Here is a tiny trained network, its code and every weight. The questions are about switching its units off for an input and a class, where a switched-off unit gives its printed mean instead of its output.

import numpy as np


def w(rows, s, z=0):
    codes = np.array(rows[::2]) - 128.0
    scale = np.full(codes.shape[1], s)
    scale[-1] = z or s
    return codes * scale


def f(y):
    return y / 2 * (1 + np.tanh(0.7978845608 * (y + 0.044715 * y**3)))


def log_softmax(a):
    a = a - a.max(-1, keepdims=True)
    return a - np.log(np.exp(a).sum(-1, keepdims=True))


def net(x, mask):
    res = np.array(x, float).reshape(1, 7) / 4 @ E
    y = f(res @ A[0][:, :-1].T + A[0][:, -1])
    res = res + np.where(mask, y, B[0][:, -1]) @ B[0][:, :-1]
    return log_softmax(res[-1] @ U[:, :-1].T + U[:, -1])


A, B = {}, {}
E = w([
[154,118,88,103,159,80,110,130,166],'x0',
[106,111,135,96,120,164,131,141,102],'x1',
[138,155,148,183,110,116,144,126,140],'x2',
[132,143,125,152,121,96,90,111,133],'x3',
[149,145,40,168,98,119,159,137,5],'x4',
[130,107,121,76,115,113,92,194,113],'x5',
[151,10,163,175,125,89,155,108,101],'x6',
],0.012)
A[0] = w([
[123,93,131,142,176,139,128,155,124,35],'neuron 0',
[147,103,193,113,177,156,121,128,188,103],'neuron 1',
[167,120,73,154,117,122,86,115,176,86],'neuron 2',
[117,237,85,114,135,182,111,166,174,42],'neuron 3',
[163,123,1,164,101,145,175,135,54,186],'neuron 4',
[142,49,186,164,151,83,140,127,100,4],'neuron 5',
[110,7,149,187,167,96,135,136,111,51],'neuron 6',
[96,101,191,90,163,96,114,137,152,98],'neuron 7',
[119,119,179,134,152,184,92,129,197,152],'neuron 8',
[167,168,121,120,110,118,158,92,132,132],'neuron 9',
[113,114,222,90,114,129,116,107,208,126],'neuron 10',
[151,121,114,142,155,127,167,138,146,61],'neuron 11',
[175,75,119,110,176,143,112,138,123,125],'neuron 12',
],0.011,0.0021)
B[0] = w([
[113,165,110,84,115,164,144,153,107,134],'neuron 0',
[139,174,124,72,131,114,154,103,81,210],'neuron 1',
[135,111,117,120,141,60,82,122,155,151],'neuron 2',
[69,142,109,172,127,254,95,202,190,234],'neuron 3',
[184,119,102,113,71,103,161,91,66,247],'neuron 4',
[80,120,134,189,173,166,89,138,124,204],'neuron 5',
[36,129,138,153,174,236,85,105,170,222],'neuron 6',
[158,148,143,146,89,165,151,102,90,188],'neuron 7',
[197,88,170,126,113,88,133,77,116,213],'neuron 8',
[107,57,192,112,158,136,127,132,112,149],'neuron 9',
[164,105,107,54,105,87,182,81,71,237],'neuron 10',
[106,125,119,193,126,123,160,134,115,133],'neuron 11',
[135,65,113,129,129,167,130,134,115,155],'neuron 12',
],0.0097,0.013)
U = w([
[234,105,132,169,2,81,123,97,89,3],'0',
[11,119,127,207,186,241,41,177,231,253],'1',
],0.0073,0.00023)

Each question gives the input, the list of numbers given to net, and the class t.
The units are the neurons (one row each of A and B). Each row of codes is followed by its name. A weight is (code - 128) times the scale printed after its matrix; where a second scale follows, it is the last column's (A, B and U).
mask holds one flag per neuron, in row order. A switched-off neuron (its flag False) gives its mean, the last column of its row in B, instead of its output. The means were averaged over made-up inputs and are rounded, as every weight is.
A unit's drop is (log p(t) with every unit on - log p(t) with that unit switched off) / (log p(t) with every unit on - log p(t) with every unit switched off).
most important unit: the unit with the biggest drop
top k neurons: the k neurons with the biggest drops, biggest first
drop when u is switched off: that unit's drop, to one decimal
input [-3,5,3,5,-3,-8,7], class 1: most important unit	neuron 6
input [-6,1,3,-1,-8,-5,6], class 0: top 2 neurons	(neuron 10; neuron 8)
input [5,-4,5,-3,-2,4,4], class 1: top 2 neurons	(neuron 4; neuron 6)
input [-4,-8,1,0,6,-6,7], class 1: top 4 neurons	(neuron 6; neuron 5; neuron 10; neuron 8)
input [-8,1,2,8,0,8,-2], class 1: top 3 neurons	(neuron 4; neuron 10; neuron 8)
input [-2,6,-1,0,-2,-4,-2], class 0: top 3 neurons	(neuron 6; neuron 5; neuron 3)
input [8,3,-1,8,-7,0,-7], class 0: top 3 neurons	(neuron 10; neuron 8; neuron 6)
input [1,0,7,-1,4,-7,-5], class 1: top 2 neurons	(neuron 3; neuron 10)
input [-4,6,8,6,-2,3,3], class 1: top 2 neurons	(neuron 4; neuron 5)
input [-4,-3,0,2,-7,5,3], class 0: drop when neuron 7 is switched off	0.0
input [0,0,8,2,-8,7,-5], class 0: drop when neuron 10 is switched off	0.1
